[[109 149 134 117 126 109 153 133 116]
 [155 115 137 106 114 121 118 107 130]
 [133 115 143 133 126 105 108 123 143]
 [135 122 112 144 128 141 123 131 116]
 [119 125 100 150 108 125 109 154 144]
 [108 111 143 108 111 121 104 144 124]
 [152 142 103 104 150 119 132 112 139]
 [105 130 146 110 155 105 102 138 148]
 [147 134 147 112 121 107 139 114 134]
 [142 155 127 132 155 126 122 102 139]
 [123 105 115 115 125 114 121 122 102]] Out: 149

[[126 127 126 129 131 127 113 127 116 133 134]
 [140 143 132 124 129 137 118 134 127 144 132]
 [108 103 133 132 122 130 123 141 134 135 120]
 [127 124 117 132 129 114 123 140 136 135 117]
 [103 102 136 132 125 136 116 130 120 138 126]
 [134 139 137 125 128 137 123 140 121 137 142]] Out: 127

[[138 129 133 128 135 128 131 130 132 129]
 [135 128 136 129 135 131 135 131 131 128]
 [130 141 143 133 130 131 135 133 129 128]
 [131 128 137 135 135 129 135 133 135 133]
 [132 132 149 128 130 128 131 131 129 129]
 [137 132 132 131 133 129 131 131 131 131]
 [130 141 150 133 131 129 133 134 129 128]
 [136 131 132 136 132 128 132 131 133 136]
 [132 129 135 136 135 128 132 130 135 136]] Out: 129

[[137 140 129 136 128 122 131 131 133 126 137 127]
 [122 130 141 132 126 116 110 127 151 113 131 132]
 [135 126 129 129 130 126 127 127 130 129 131 134]
 [125 130 142 132 132 122 113 118 154 109 131 133]
 [135 130 126 123 136 124 129 116 138 126 119 132]
 [132 141 129 137 128 122 131 132 133 126 136 128]
 [125 126 129 128 131 126 129 128 130 129 131 134]
 [120 141 129 136 128 122 131 132 133 126 137 128]
 [111 130 124 124 136 126 132 118 138 126 121 132]
 [129 130 124 124 136 126 132 118 138 126 120 132]
 [124 130 142 132 130 120 112 122 152 111 131 133]
 [138 130 141 132 123 114 109 128 150 115 132 132]] Out: 140

[[130 129 133 136 120 140 128 121 124 130 106 110 133 142 136]
 [128 123 124 127 133 122 149 132 112 141 124 111 137 124 122]
 [126 132 136 137 122 131 110 121 134 116 123 134 122 147 141]
 [130 123 122 123 133 123 149 133 116 139 128 114 137 116 118]
 [130 124 119 118 134 125 145 135 123 140 134 124 133 108 114]
 [126 127 124 120 136 116 128 135 133 126 149 146 123 114 121]
 [127 132 137 138 122 131 112 120 132 115 121 130 124 148 142]] Out: 129
---
[121 103 132 130  98 113] => 98
[108 155 121 129] => 121
[123 129 138 124 153 115] => 153
[145 111 138 152 127] => 152
[129 114 127 157] => 127
[141 134 121 109 129 139 100] => 139
---
[[131 135 125 150]
 [139 118 134 129]
 [139 126 129 140]] → 125

[[148 120 132 135 155 131 129]
 [101 147 143 138 101 117 124]
 [157 103 130 131 147 115 128]] → 131

[[119 102 137 141 140 113]
 [128 128 128 121 131 125]
 [122 116 145 129 127 123]] → 140

[[141 115 131 136]
 [107 152 108 114]
 [116 145 120 119]] → 131

[[118 108 138 124 106]
 [133 116 112 131 143]
 [136 123 121 135 133]] → 124

[[102 132 106 126 108]
 [120 119 139  99 122]
 [119 150 131 142 148]] → 126
---
[105 123 142 137 151 155 157] yields 105, 157

[[122 137 125 104 135 118 111]
 [126 112 139 132 108 147 140]
 [123 136 124 121 129 125 130]] yields 122, 130

[[130 132 109 117 134 117 110]
 [102 102 132 152 150 127 124]
 [138 147 142 119 134 116 140]] yields 130, 140

[111 146 104 143 125 152 117] yields 111, 117

[151 119 135 120 128 120 128] yields 151, 128

[[154 128 118 147]
 [120 131 126 128]] yields 154, 128

[134 121 116 140 156 132] yields 134, 132

[[134 127 132 129 122 128]
 [145 131 138 152 112 110]
 [123 114 137 127 106 153]] yields 134, 153
---
[[115 112 122 127 141 129 147]
 [129 123 105 135 135 136 141]
 [123 115 123 127 142 136 156]] yields 122

[[130 129 117 126 105 110 136]
 [123 126 119 132 115 115 125]
 [108 126 127 131 122 115 121]] yields 117

[[129 128 132 135 136 133]
 [115 122 123 133 150 113]
 [103 137 133 127 133 132]] yields 132

[[126 118 128 138 126 134]
 [144 138 135 104 150 124]
 [118 103 122 138 122 137]] yields 128

[[106 144 108 133 131 119]
 [132 134 138 152 124 116]
 [132 134 139 155 124 117]] yields 108

[[115 135 109 111 153 127]
 [111 137 108 108 152 118]
 [118 120 105 141 108 112]] yields 109
---
[[139 138 143 121 108 126 144]
 [109 117 117 138 115 135 124]
 [130 135 111 116 133 128 105]] | 138

[[148 123 121 139 140 123]
 [134 104 153 114 131 104]
 [134 127 149 142 139 132]] | 123

[[136 115 131 133 126 143 120]
 [112 120 108 139 122 100 138]
 [129 110 124 118 127 121 121]] | 115

[[144 140 110 111 105]
 [139 128 138 124 145]
 [113 116 133 133 148]] | 140

[[126 124 125 126 126 131 123]
 [124 132 125 114 135 123 114]
 [120 108 135 123 107 154 133]] | 124

[[118 148 112 112 133 119 114]
 [145 155 116 147 116 130 122]
 [116 121 157 144 125 148 137]] | 148
